Here is a tiny trained network, its code and every weight. The questions are about switching its units off for an input and a class, where a switched-off unit gives its printed mean instead of its output.

import numpy as np


def w(rows, s, z=0):
    codes = np.array(rows[::2]) - 128.0
    scale = np.full(codes.shape[1], s)
    scale[-1] = z or s
    return codes * scale


def norm(h):
    return h / np.sqrt((h * h).mean(-1, keepdims=True) + 1e-5)


def f(y):
    return y / 2 * (1 + np.tanh(0.7978845608 * (y + 0.044715 * y**3)))


def log_softmax(a):
    a = a - a.max(-1, keepdims=True)
    return a - np.log(np.exp(a).sum(-1, keepdims=True))


def net(x, mask):
    res = np.array(x, float).reshape(1, 8) / 4 @ E
    u = 0
    for l in range(2):
        y = f(norm(res) @ A[l][:, :-1].T + A[l][:, -1])
        res = res + np.where(mask[u : u + 14], y, B[l][:, -1]) @ B[l][:, :-1]
        u += 14
    return log_softmax(norm(res)[-1] @ U[:, :-1].T + U[:, -1])


A, B = {}, {}
E = w([
[102,115,153,12],'x0',
[132,140,126,127],'x1',
[127,134,132,129],'x2',
[116,135,142,132],'x3',
[130,133,128,127],'x4',
[127,121,128,129],'x5',
[4,154,40,106],'x6',
[124,129,133,130],'x7',
],0.012)
A[0] = w([
[66,159,50,203,28],'L0N0',
[17,144,50,132,138],'L0N1',
[118,151,91,78,104],'L0N2',
[77,146,95,85,46],'L0N3',
[144,91,146,159,129],'L0N4',
[89,80,54,197,90],'L0N5',
[60,158,53,226,48],'L0N6',
[148,92,158,76,144],'L0N7',
[111,153,104,252,254],'L0N8',
[92,136,79,168,85],'L0N9',
[101,147,230,119,78],'L0N10',
[178,119,109,155,112],'L0N11',
[87,140,73,176,80],'L0N12',
[161,119,127,217,77],'L0N13',
],0.012,0.0053)
B[0] = w([
[194,196,72,79,189],'L0N0',
[78,60,51,104,254],'L0N1',
[104,156,193,182,154],'L0N2',
[86,86,186,171,166],'L0N3',
[132,71,110,128,143],'L0N4',
[155,206,115,154,174],'L0N5',
[217,230,86,81,201],'L0N6',
[172,168,107,115,166],'L0N7',
[146,113,124,252,234],'L0N8',
[141,165,112,113,159],'L0N9',
[175,117,125,117,139],'L0N10',
[121,76,121,135,144],'L0N11',
[148,172,106,111,167],'L0N12',
[81,70,148,146,168],'L0N13',
],0.029,0.0099)
A[1] = w([
[157,146,177,94,30],'L1N0',
[3,120,130,85,63],'L1N1',
[180,163,188,62,5],'L1N2',
[153,139,190,98,93],'L1N3',
[65,131,139,155,92],'L1N4',
[104,126,114,135,83],'L1N5',
[96,123,145,144,119],'L1N6',
[126,173,125,80,71],'L1N7',
[91,79,156,213,106],'L1N8',
[131,161,155,158,164],'L1N9',
[125,131,123,132,122],'L1N10',
[160,157,153,206,181],'L1N11',
[114,121,102,105,125],'L1N12',
[58,125,121,110,119],'L1N13',
],0.027,0.0035)
B[1] = w([
[153,151,140,99,172],'L1N0',
[3,189,184,168,247],'L1N1',
[149,140,178,45,216],'L1N2',
[167,182,143,133,173],'L1N3',
[145,191,125,122,174],'L1N4',
[138,139,141,117,145],'L1N5',
[141,149,96,109,150],'L1N6',
[134,84,170,162,177],'L1N7',
[149,35,108,132,246],'L1N8',
[163,112,139,107,144],'L1N9',
[136,129,136,130,131],'L1N10',
[72,82,156,83,217],'L1N11',
[167,126,187,166,161],'L1N12',
[72,153,152,125,194],'L1N13',
],0.046,0.011)
U = w([
[172,6,128,158,254],'0',
[193,195,7,213,75],'1',
[222,161,235,45,21],'2',
[44,215,171,182,131],'3',
],0.016,0.0018)

Each question gives the input, the list of numbers given to net, and the class t.
The units are the neurons (one row each of A and B). Each row of codes is followed by its name. A weight is (code - 128) times the scale printed after its matrix; where a second scale follows, it is the last column's (A, B and U).
mask holds one flag per neuron, layer by layer. A switched-off neuron (its flag False) gives its mean, the last column of its row in B, instead of its output. The means were averaged over made-up inputs and are rounded, as every weight is.
A unit's drop is (log p(t) with every unit on - log p(t) with that unit switched off) / (log p(t) with every unit on - log p(t) with every unit switched off).
most important unit: the unit with the biggest drop
top k neurons: the k neurons with the biggest drops, biggest first
k most important neurons of layer l: the k neurons of layer l with the biggest drops, biggest first
drop of u: that unit's drop, to one decimal
input [0,1,1,-1,8,4,-2,0], class 0: most important unit => L0N6
input [-8,0,-3,7,4,-6,2,-5], class 1: top 2 neurons => (L0N6, L1N1)
input [-4,-1,-2,0,0,-3,0,-4], class 0: top 3 neurons => (L1N11, L1N1, L0N13)
input [1,2,3,8,8,-5,0,6], class 2: 3 most important neurons of layer 0 => (L0N10, L0N1, L0N8)
input [4,-1,-1,-3,-8,-6,-1,2], class 2: top 2 neurons => (L0N1, L0N8)
input [5,5,-8,-2,5,-8,0,3], class 2: top 3 neurons => (L0N1, L0N8, L0N7)
input [2,-4,0,-2,-2,2,-4,-3], class 2: top 2 neurons => (L0N8, L0N1)
input [1,5,-7,-2,0,-4,-2,6], class 2: top 2 neurons => (L0N8, L0N1)
input [1,5,-1,0,-2,-8,-2,-5], class 2: top 2 neurons => (L0N8, L0N1)
input [-8,2,-2,2,-2,-1,0,-8], class 0: 2 most important neurons of layer 0 => (L0N13, L0N8)
input [5,6,-5,7,-6,-3,0,7], class 2: drop of L0N1 => 3.1
input [3,5,7,-8,4,-6,0,4], class 2: drop of L0N8 => 1.8
input [2,6,-8,3,5,-5,-1,1], class 2: drop of L0N1 => 1.0
